Below is a small trained network, with its code and all its weights. Each question gives an input and a class and asks what happens when units are switched off, that is, made to give their printed mean instead of their output.

import numpy as np


def w(rows, s, z=0):
    codes = np.array(rows[::2]) - 128.0
    scale = np.full(codes.shape[1], s)
    scale[-1] = z or s
    return codes * scale


def norm(h):
    return h / np.sqrt((h * h).mean(-1, keepdims=True) + 1e-5)


def f(y):
    return np.maximum(y, 0)


def log_softmax(a):
    a = a - a.max(-1, keepdims=True)
    return a - np.log(np.exp(a).sum(-1, keepdims=True))


def net(x, mask):
    res = np.array(x, float).reshape(1, 5) / 4 @ E
    u = 0
    for l in range(3):
        y = f(norm(res) @ A[l][:, :-1].T + A[l][:, -1])
        res = res + np.where(mask[u : u + 6], y, B[l][:, -1]) @ B[l][:, :-1]
        u += 6
    return log_softmax(norm(res)[-1] @ U[:, :-1].T + U[:, -1])


A, B = {}, {}
E = w([
[39,81,82,131,56,129,149,122,128,122],'x0',
[122,127,121,142,147,250,109,107,212,138],'x1',
[130,126,126,129,127,126,128,127,129,131],'x2',
[130,126,127,128,128,128,129,129,127,130],'x3',
[119,40,203,113,144,119,114,101,128,90],'x4',
],0.013)
A[0] = w([
[131,35,197,118,144,141,127,127,134,130,1],'0.n0',
[154,152,109,120,140,43,136,119,98,135,46],'0.n1',
[178,151,182,120,166,95,129,134,108,124,145],'0.n2',
[122,158,116,121,113,19,133,142,88,152,206],'0.n3',
[122,100,107,132,133,160,128,122,129,112,91],'0.n4',
[128,62,191,127,132,8,124,129,93,116,136],'0.n5',
],0.017,0.0041)
B[0] = w([
[148,106,190,196,105,179,92,110,131,31,199],'0.n0',
[139,145,182,162,76,177,79,139,191,108,190],'0.n1',
[176,181,156,185,69,127,91,200,196,170,196],'0.n2',
[131,77,156,190,155,201,105,115,140,11,234],'0.n3',
[124,183,53,123,127,51,148,177,70,124,153],'0.n4',
[110,131,86,42,147,50,188,85,66,230,252],'0.n5',
],0.011,0.017)
A[1] = w([
[84,132,52,97,112,113,162,123,127,173,133],'1.n0',
[77,72,80,93,160,126,139,99,95,39,71],'1.n1',
[217,148,181,109,248,134,121,91,92,78,54],'1.n2',
[222,220,116,86,229,117,125,122,134,182,5],'1.n3',
[130,110,147,73,120,47,150,139,125,217,104],'1.n4',
[166,161,145,129,185,131,100,189,151,108,117],'1.n5',
],0.018,0.0016)
B[1] = w([
[215,193,85,82,160,71,79,120,168,153,211],'1.n0',
[60,52,55,192,144,210,192,36,121,86,254],'1.n1',
[238,223,116,139,110,72,64,193,201,153,226],'1.n2',
[43,36,157,164,79,161,219,87,66,174,221],'1.n3',
[125,222,188,98,89,93,165,155,17,245,211],'1.n4',
[136,111,83,31,232,99,129,40,103,83,232],'1.n5',
],0.011)
A[2] = w([
[95,166,193,107,109,135,122,211,109,161,94],'2.n0',
[96,174,39,69,109,91,83,218,164,149,83],'2.n1',
[7,34,90,158,82,155,128,189,141,57,42],'2.n2',
[46,90,99,68,114,68,151,158,47,123,3],'2.n3',
[25,102,106,98,120,142,141,140,79,137,64],'2.n4',
[188,120,176,126,173,128,80,166,188,82,34],'2.n5',
],0.02,0.0031)
B[2] = w([
[119,116,129,137,96,103,111,198,107,79,170],'2.n0',
[48,105,138,120,85,143,82,158,169,154,191],'2.n1',
[155,65,104,215,4,80,129,154,66,123,236],'2.n2',
[121,112,121,95,202,191,153,93,191,163,198],'2.n3',
[117,142,141,91,185,144,145,117,116,115,210],'2.n4',
[141,175,128,97,193,137,120,134,162,90,248],'2.n5',
],0.022,0.013)
U = w([
[213,225,141,111,220,161,65,137,209,36,214],'0',
[73,98,96,52,216,190,231,25,82,225,188],'1',
[133,37,46,254,24,153,129,103,87,44,145],'2',
[13,148,64,88,56,150,31,170,218,207,21],'3',
[168,197,224,92,65,43,128,218,41,220,4],'4',
],0.0091,0.0016)

Each question gives the input, the list of numbers given to net, and the class t.
The units are the neurons (one row each of A and B). Each row of codes is followed by its name. A weight is (code - 128) times the scale printed after its matrix; where a second scale follows, it is the last column's (A, B and U).
mask holds one flag per neuron, layer by layer. A switched-off neuron (its flag False) gives its mean, the last column of its row in B, instead of its output. The means were averaged over made-up inputs and are rounded, as every weight is.
A unit's drop is (log p(t) with every unit on - log p(t) with that unit switched off) / (log p(t) with every unit on - log p(t) with every unit switched off).
The circuit of an input: a set's keep is (log p(t) with only the set's units on - log p(t) with every unit switched off) / (log p(t) with every unit on - log p(t) with every unit switched off). Starting from the 12 units with the biggest drops (on a tie, the unit counted first), units are removed one at a time, each time the one whose removal leaves the highest keep (on an exact tie, the one counted first), for as long as the keep stays at least 0.8.
circuit, biggest first: the units of the circuit, biggest drop first
top k neurons: the k neurons with the biggest drops, biggest first
top k neurons in layer l: the k neurons of layer l with the biggest drops, biggest first
input [-6,-1,-6,-6,6], class 4: top 2 neurons -> (0.n5, 0.n3)
input [1,-1,-7,-6,7], class 1: circuit, biggest first -> (0.n5)
input [4,7,2,-6,0], class 3: top 2 neurons in layer 0 -> (0.n3, 0.n0)
input [4,8,8,7,0], class 3: top 3 neurons -> (0.n3, 0.n0, 1.n0)
input [0,-3,-2,6,5], class 4: circuit, biggest first -> (0.n5, 1.n4)
input [0,-7,-5,-1,0], class 0: top 2 neurons -> (0.n3, 0.n1)
input [-7,-3,0,-6,1], class 4: top 2 neurons in layer 0 -> (0.n5, 0.n0)
input [-8,8,-5,2,-6], class 1: top 3 neurons -> (1.n3, 0.n3, 0.n0)
input [0,2,4,3,2], class 0: top 4 neurons -> (0.n0, 1.n2, 1.n3, 0.n5)
input [1,-2,0,1,5], class 1: top 2 neurons -> (0.n5, 2.n3)
input [6,1,-8,5,-2], class 3: top 3 neurons in layer 0 -> (0.n3, 0.n0, 0.n5)
input [-2,5,3,2,-6], class 1: top 2 neurons -> (0.n3, 1.n3)
input [8,6,4,-6,-1], class 3: top 3 neurons in layer 0 -> (0.n3, 0.n0, 0.n4)
input [0,-2,-5,3,1], class 4: top 2 neurons -> (0.n5, 0.n2)
input [0,-8,3,-5,-8], class 0: top 2 neurons in layer 0 -> (0.n3, 0.n1)
input [-1,1,-3,-5,-8], class 1: top neuron in layer 0 -> (0.n0)
input [-5,0,1,6,2], class 4: top 2 neurons in layer 1 -> (1.n1, 1.n3)
input [-4,2,3,-6,-3], class 1: top 4 neurons -> (0.n3, 1.n3, 0.n0, 1.n5)
input [4,5,-8,-7,-8], class 3: top 3 neurons -> (0.n3, 2.n1, 0.n5)
input [6,-4,-7,-8,2], class 1: top 2 neurons in layer 0 -> (0.n5, 0.n0)
input [8,0,-7,0,7], class 1: top 3 neurons -> (0.n5, 0.n3, 0.n1)
input [8,5,-3,5,-2], class 3: top 3 neurons -> (0.n3, 0.n0, 1.n0)
input [-1,-1,7,6,8], class 4: top neuron in layer 0 -> (0.n5)
input [-2,1,-3,-3,8], class 0: top 2 neurons -> (0.n0, 2.n5)
input [5,4,-2,0,-7], class 3: top 2 neurons -> (0.n3, 2.n1)
input [-6,7,2,-3,0], class 1: top 3 neurons -> (0.n3, 1.n3, 0.n0)
input [2,8,6,-3,-2], class 3: top 3 neurons in layer 0 -> (0.n3, 0.n0, 0.n5)
input [0,-2,5,-2,5], class 4: top 3 neurons in layer 0 -> (0.n5, 0.n2, 0.n0)
input [0,-5,7,3,-7], class 0: top neuron in layer 0 -> (0.n1)
